G: [130 126 104 100  92 146 130 154 120 136  62 119  76 149 118 137 155 120
 115 124 140  95 181 121 108  59 199  95 128 134 114 154 147 131 156 167
 137  97 112  92 120 135 104]
Y: [150 165 120  99  95 131 143 145 137 152 120 107  79 165 112 129 136  61
 109 128 123 129 157  92 156  76 104 102 186 197 167 131 122 114  89 113
 198 104 161 155  87 136 123]
F: [130 143 145 103 110  86  99  98 147 120 171 139 126 165 123 121 145  89
  97 156  93 126 110 100 140 138  56 110 185 130 130 126 104 100  93  81
 161 132 159 130  86 112 161]
start: [130 126 104 100  93] => F, 31
start: [131 143 145] => Y, 6
start: [156  93 126 110 100 140 138  56 110 185 130] => F, 20
start: [149 118 137] => G, 14
start: [143 145 137] => Y, 7
start: [121 108] => G, 24

M: [143 127 121 133 128 150 141 115 181]
U: [136 126 126 122 127 113 120 137 117]
B: [133 121 127 128 143 125 125 146 131]
V: [152 141 115 114 165 127 111 170 147]
start: [150 141 115] => M, 6
start: [133 121 127 128 143] => B, 1
start: [136 126] => U, 1

S: [133 152 136 169 122 137 139 125 143 138 122 121 122 133 110 133 119 163
 120 114 120 118 121 158 134 133 133 119 124 137 133 139 125 134]
D: [136 127 119 122 156 141 138 123 132 123 123 115 114 132 137 125 139 129
 127 127 120 123  90 109 117 120 148 127 144 144 156 117 115 120]
L: [108  81 130 165 114 139 135 153 149 140 146 126  94 131 156 154 115 130
 127 125 138 101  95 127 132 144 132 152 136 169 122 129 123 149]
Q: [140 122 127 119 156 118 118 149 115 128 156 130 144 125 169 123 129  92
 140 145 139 142 141 118 121 141 126 135 130 132  96 135 131 140]
C: [113 138 128 145 134 131 119 194 108 122 113 124 146 128 144 151 111 124
 115 165 128 134 140 149 159 151 109 125 110 156 100 150 126 126]
H: [116  76 135 163 119 140 136 137 155 144 158 124  96 131 159 153 120 126
 133 118 157 104  93 125 120 143 141 150 139 159 123 128 121 152]
W: [130  97 139 155 123 142 139 127 127 121 115 120 109 132 131 130 135 132
 124 130 123 118  92 108 122 117 142 130 144 146 158 113 115 119]
X: [101  86 120 168 112 144 133 169 149 136 133 128  98 130 152 150 110 136
 121 137 151 101 100 131 140 145 124 150 131 179 120 131 122 144]
start: [132 152 136 169 122] => L, 27
start: [122 127 119 156] => Q, 2
start: [169 123] => Q, 15
start: [135 153 149 140 146] => L, 7
start: [128  98 130 152 150 110 136] => X, 12
start: [138 122] => S, 10
start: [156 141 138 123] => D, 5

R: [ 94 158 146 109 121]
A: [125  60 158 143 175]
P: [146  94 109 158 130]
start: [146  94] => P, 1
start: [146  94 109 158] => P, 1
start: [158 143 175] => A, 3
start: [ 94 158 146 109] => R, 1

J: [138 128 144 127 183]
Z: [127 148 159 198 186]
E: [111 143 113 129 189]
T: [125 138 130 141 188]
N: [139 138 141 130 188]
start: [148 159] => Z, 2
start: [138 130 141 188] => T, 2
start: [111 143] => E, 1
start: [138 141 130] => N, 2
start: [138 141 130 188] => N, 2

misa: [131 125 112 135]
gosel: [141 127 133  75]
Tuz: [139 126 133  73]
nelif: [102 140 117 146]
dofu: [132 125 112 135]
taved: [105 142 116 147]
girok: [102 143 115 148]
befu: [155 108 145 138]
Tolig: [139 127 145 138]
[131 125 112 135] => misa
start: [105 142] => taved, 1
[155 108 145 138] => befu
start: [139 126] => Tuz, 1

rupe: [127 122 111 185 118]
dizo: [114 185 120 168 128]
gafa: [187 120 168 185 115]
start: [114 185 120 168] => dizo, 1
start: [185 118] => rupe, 4
start: [168 185] => gafa, 3
start: [185 120 168] => dizo, 2
start: [114 185] => dizo, 1

Suzin: [166  84 142 153  56  59 170 160 137  93 130 157  95  61  98 156  94  73
  97  72  64  78 134 170  83 152  98 150 102 151 153 158  96 132  95 161
 119 156  95 148 137]
kame: [127 123 129 129 124 128 129 127 128 126 126 130 129 125 125 126 123 127
  97 128  94 156  73 134 125 124 122 128 127 128 127 126 127 128 128 129
 125 128 128 130 129]
Nezo: [127 123 129 153 124 128 170 127 128 126 126 130  95 125 125 156 123 127
 125 127 127 125 130 128 125 124 122 128 127  81 127 126 127 128 128 129
 125 128 128 130 129]
Zilat: [127 123 129 129 124 128 129 127 128 126 126 130 129 125 125  72  78  64
 134  94  73 156  97 128 125 124 122 128 127 128 127 126 127 128 128 129
 125 128 128 130 129]
start: [156  94  73  97  72  64  78 134] => Suzin, 16
start: [134  94  73 156  97 128] => Zilat, 19
[127 123 129 129 124 128 129 127 128 126 126 130 129 125 125 126 123 127
  97 128  94 156  73 134 125 124 122 128 127 128 127 126 127 128 128 129
 125 128 128 130 129] => kame
start: [156  95 148] => Suzin, 38

Tupu: [123 128 127 139 127 130 130 132 122 149 124 120 136 129 133 123 127 131
 117 135 126 129 124 116 130 124 132 126 129 132 114 146 128 115 124 125]
nesaf: [127 125 137 143 129 134 128 138 120 150 123 111 138 132 117 121 126 142
 100 134 124 129 135 128 133 123 141 129 129 138 103 147 127 120 129 121]
geko: [121 115 155 147 126 129 127 158 135 131 122 144 117 140  86 147 124 141
  71 136 118 120 151 139 140 134 133 131 122 137 108  96 135 122 137 119]
Tugu: [126 131 125 131 126 121 128 132 123 119 126 124 128 127 155 137 137 103
 121 129 120 128 115 136 132 127 130 130 129 130 121 128 135 120 112 127]
buru: [120 120 119 149 126 126 129 125 135 156 126 112 147 136 126 118 128 147
 136 132 129 126 135 131 126 123 119 137 127 129 130 146 118 123 121 128]
dafim: [137 131 150 126 130 120 121 141 121 119 128 136 106 128  88 124 123 140
 104 129 122 127 135 145 143 129 136 120 124 135 109 104 135 127 159 126]
tibam: [135 119 147 109 132 172 138 137 135  95 127 175 133 126 133 159 117 115
  76 126 125 133 146  88 124 146 138 122 131 122 113  94 128 137 119 123]
Zer: [136 124 116 120 131 143 130 107 137 115 136 117 147 127 137 125 128 140
 149 116 132 129 133 138 109 127 125 134 134 121 143 138 115 149 118 127]
Kor: [137 125 127 140 128 147 133 139 130 146 123 124 146 136 123 136 125 139
  91 134 125 127 142 115 125 129 136 132 130 133 110 139 124 122 114 119]
kupod: [144 140 117 126 130 124 123 108 118 133 132 133 129 118 133  95 121 146
 156 131 120 138 108 119 134 123 125 134 143 121 134 134 122 114 158 135]
start: [128 115 136 132 127 130 130 129] => Tugu, 22
start: [125 134 134 121 143] => Zer, 27
[136 124 116 120 131 143 130 107 137 115 136 117 147 127 137 125 128 140
 149 116 132 129 133 138 109 127 125 134 134 121 143 138 115 149 118 127] => Zer
start: [137 125 128 140] => Zer, 15

Latod: [121 163 139 107 111  94 147]
fer: [ 79 114 185 199  94 146 164]
kosom: [103 132 157 151 117 132 144]
ruzel: [127  88 128 163 136 165 118]
vomip: [161 123  73  89 115 104 122]
sem: [164 155  80  61 123  83 122]
Zovi: [121 163 139 107 111  88 165]
pago: [121 163 139 107 111  77 147]
kade: [164 155  80  61 144 117 132]
teros: [108 167 142 114  82  81 166]
start: [163 139 107 111  88] => Zovi, 2
start: [117 132 144] => kosom, 5

Kav: [166 114 143 128 149 134 123 155 137 124 131 111]
nizin: [157 118 133 105 174 151 137 164 125 123 100 133]
fenid: [106 135 154 117 145 124 131 134 131 145 165 114]
Debip: [106 135 154 117 145 124 131 145 122 154 162  65]
start: [145 124 131 134 131] => fenid, 5
start: [135 154 117 145 124 131 134 131 145 165] => fenid, 2
start: [165 114] => fenid, 11
start: [124 131 134 131 145] => fenid, 6

zit: [128 125  93 132 127 128 136 131 136 130 126  92 127 132]
dun: [128 126 129 131  82 118 126 128 126 128 127 126 128 127]
leg: [126 130 131  82 131 126 129 128 132 130 128 127 128 130]
gupud: [129 127 130 132 130 128 136 131 127 136 132 125 130 128]
vibav: [128 126 129 131  82 118 126 128 126 128 127 126 128  84]
mazet: [128 129 131 125 131 126 129 128 132 128 128 132 128 131]
Roduz: [127 124 131 127 126 125 132 127 128 134 126 130 127 125]
[128 126 129 131  82 118 126 128 126 128 127 126 128 127] => dun
start: [132 130 128 136 131 127 136] => gupud, 4
[128 129 131 125 131 126 129 128 132 128 128 132 128 131] => mazet
start: [124 131 127 126 125 132 127 128] => Roduz, 2
start: [130 132 130 128 136 131 127] => gupud, 3

Panak: [153  87 114  86 100 145 196 151]
lelam: [103 128 165 142 129  88  97 159]
patup: [148  98 128 127 109 132 175 141]
dobud: [142 120 145 117 103 109 110 144]
liziz: [110 111 133 117 131 109 107 136]
disu: [139 103 135 110 126 150 159 137]
Simeb: [145 155 148  92 141 126  96 134]
tilo: [ 94 140 156 176 144 136 129 122]
kele: [ 95 119 173  88 128 102 141 198]
dab: [147  86 159 122 112 150 175 140]
doki: [147 133 135 145 131 102 109 130]
Dofil: [153 145  86 196 114  87 100 122]
start: [117 103] => dobud, 4
start: [153  87 114  86 100 145 196] => Panak, 1
start: [148  98 128] => patup, 1
start: [ 95 119 173] => kele, 1

lapo: [134  87 113 157 117 141 143 110 119 121 120 132 136 133 135 133  85 104
 137 135  83 178 117 111 132 112 141]
Loma: [169 103 134 111 108 178 132  67 130 134 142  98 129 121 103 108 132 119
 141 130 141 159 143 117 144 126 142]
Rofu: [178  91 135 149 105 149 137  99 147 123 147 101 151 131 137 167 129 119
 122 145 100 200 126 111 119 124 130]
Forel: [179  93 112 173 117 156 167  92 113 128 118  80 182 120 104 155 107 116
 173 165 115 176 119 100 116 125 139]
fofig: [139 104 102 171 139 106 167 112  95 120 115  95 166 111 134 161  91 118
 168 149  84 165 140 122 111 130 150]
Tiril: [143 112 125 165  91 134 127 120 118 129  91  79 192 142 120 134 112 107
 162 151 114 167 101 116 127 106 150]
soke: [132 137 133 149 105 149 137  99 147 123 147 101 151 131 137 167 129 119
 122 145 100 169 126 111 119 124 155]
Bopi: [146  95 135 145  89 162 128  87 129 124 105  88 182 137 130 121 109 101
 149 135  99 194 119 126 111 106 159]
Luz: [167 110 120 160 136 135 153 118 112 125 130 124 141 125 100 149 106 138
 158 155 133 131 140 106 113 137 125]
defe: [166 136 135 135 112 138 137 106 124 136 128  60 184 118 118 152 151 132
 160 146 139 150 141 132 120 139 136]
[132 137 133 149 105 149 137  99 147 123 147 101 151 131 137 167 129 119
 122 145 100 169 126 111 119 124 155] => soke
start: [132 136 133] => lapo, 12
start: [ 79 192 142 120 134 112] => Tiril, 12
start: [120 139 136] => defe, 25
start: [112 138 137] => defe, 5

pir: [102 185 168 140 121  92]
kis: [116 185 168 140 121  92]
Tizit: [102 185 168 153 121  92]
start: [116 185 168 140 121] => kis, 1
[116 185 168 140 121  92] => kis

dem: [142 125 105 134 133 188 130]
miv: [142 125 105 156 133 188 130]
Tefo: [140 125 199 156 133 188 130]
fakib: [142 125 199 156 133 188 130]
[140 125 199 156 133 188 130] => Tefo
start: [140 125 199 156 133 188] => Tefo, 1

ras: [130 130 139 133]
simu: [125  97 162 140]
Teso: [ 73  69 153  77]
Relas: [131 130 135 137]
start: [73 69] => Teso, 1
start: [130 130] => ras, 1

lapor: [ 68  75 110 141  80 145 114 171  93  92 154 139 118 107  89 163  76  99
 162 123 144 127 151  74  98 145 155 140  77 117  99 169  92 108 184 188
 133 187  72 132 127 156 181 146]
vovik: [166  86 126  97  90 130 136  74 122 133 140  94 108 156 151 180 119  65
 148 189  65  86 109 143 124  98  87  94 135 121 181 169  88 153 178 172
  80 150 161  91 107  92  85 128]
Legi: [174 105  86 124  91 141  96 180 120 115 161 121 145 164 141 101  79 161
 117 136 108  92 173 160 124  87 101 188 165 150 158 182 183 174 187 186
 154 141 135 128  74  95 151 142]
fiz: [107  69 117 125 146  93 127 180 168  67 119 115 155 109 117 106 149 171
 158 106 185 136  71  86  71 175 179 183 154 170 152  83  92  69  80  75
  78 187 103 149 157 106 130  76]
Muvi: [ 68 144 158  72  74  84 114  78 111 189 186  90 187  71 138  75 105 139
 158  74 125 176 183  90 190 183  92 182 167  67 113  81  90 122 132  79
 105 170 155  95 168  67 137  89]
mes: [107  69 117 125 146  93 127 180 168  67 119 115 155 109 117 106 149 171
 158 106 185 136  71  86  71 175 179 183 154 170 152  83  92  69  80  75
  78 187 126 137 101 143  79 109]
pedud: [ 74 177  79 117  88 149 138 140 110 160 112 164 161 166 186 184  96  92
 128  78 178  68  81 159  88 121  97 155 172 132 178  96 137  85  96 125
  99 134  79  71 178 187 131  81]
bifem: [190 184 164 182 179 163 182 162 173  68 144  83 138  66 126 121 186  95
 181 104 101  95 176  91 110 102 181  94 121  87 135 138 117 114  82  83
 155  79  71 133 109  81 149 117]
kapon: [ 68 144 158  94  74  84 114  78 111 189 186  90 187  71 138  75 105 139
 158  74 125 176 183  90 190 183  92 182 167  67 113  81  90 122 132  79
 105 170 155  95 168  67 137  89]
nudoz: [ 68 115  74 176  99 103 187 116 127 152 157 169 120  70  97 102 103 162
 126  95 184 160 125 154 142  71 142 162 120 185 137 126 130 167 159 116
 161 135 106 156  99 139 127 185]
start: [181  94 121  87 135] => bifem, 27
[ 68 144 158  94  74  84 114  78 111 189 186  90 187  71 138  75 105 139
 158  74 125 176 183  90 190 183  92 182 167  67 113  81  90 122 132  79
 105 170 155  95 168  67 137  89] => kapon
start: [155 140  77 117  99] => lapor, 27

Tora: [128 134  91 124 147 108]
zup: [ 85 155  66 123  97  98]
gotu: [ 66 155  85 100 112 103]
start: [ 85 155  66 123  97] => zup, 1
start: [ 66 155  85] => gotu, 1
start: [147 108] => Tora, 5

sapop: [114 119 105 129 106 111]
domad: [136 124 114 102 148 115]
vov: [137 151  65 117 108 124]
fadul: [144 142 105 129 142 162]
tav: [101 119 140 128  86  99]
riv: [107 113 118 140 117 141]
futu: [128  86  97 133 141 104]
mugo: [112 139 136 115  91 120]
start: [128  86  99] => tav, 4
[144 142 105 129 142 162] => fadul
start: [113 118 140] => riv, 2
start: [133 141] => futu, 4
start: [119 140 128] => tav, 2

kinol: [113 122 139 184]
Semoz: [132 156 121  83]
boza: [156 130  94 154]
zitod: [156 130  92 121]
vem: [118 136 112 125]
naze: [155 117 125 139]
tem: [ 93 110  92 121]
[156 130  92 121] => zitod
[156 130  94 154] => boza
[ 93 110  92 121] => tem
start: [130  94] => boza, 2
start: [118 136] => vem, 1
start: [ 93 110] => tem, 1

setut: [127  61 110  86 105]
topep: [114  79 119 114 127]
gunim: [114  79 109 114 127]
Bet: [151 117 132 168 163]
Tapav: [110  58 130 113 159]
zese: [140  57 140 186 138]
nebet: [ 79 119 114 126 113]
puti: [138 112 131  80 128]
dobel: [118 135 119 136 139]
lupok: [121 114 128 136 119]
start: [ 79 119 114 127] => topep, 2
start: [119 114 126 113] => nebet, 2

Zoleb: [125 118 123 124 124 133 114 111 119 125 127]
zoket: [173  76 159 139  76 120 138 103  92  73 114]
lanun: [141 153 122 142 139 103 135 162 153 144 120]
Fivaf: [173 159 139  76  82 146  88  86 157 160  89]
bufi: [157 154 130 122 140 117  86 116 138 159 112]
Das: [113 112 126 124 111 118 116 116 107 112 129]
start: [111 118 116 116] => Das, 5
start: [124 111 118 116] => Das, 4
start: [173 159 139  76] => Fivaf, 1
start: [107 112] => Das, 9
start: [159 139  76 120 138 103  92  73 114] => zoket, 3

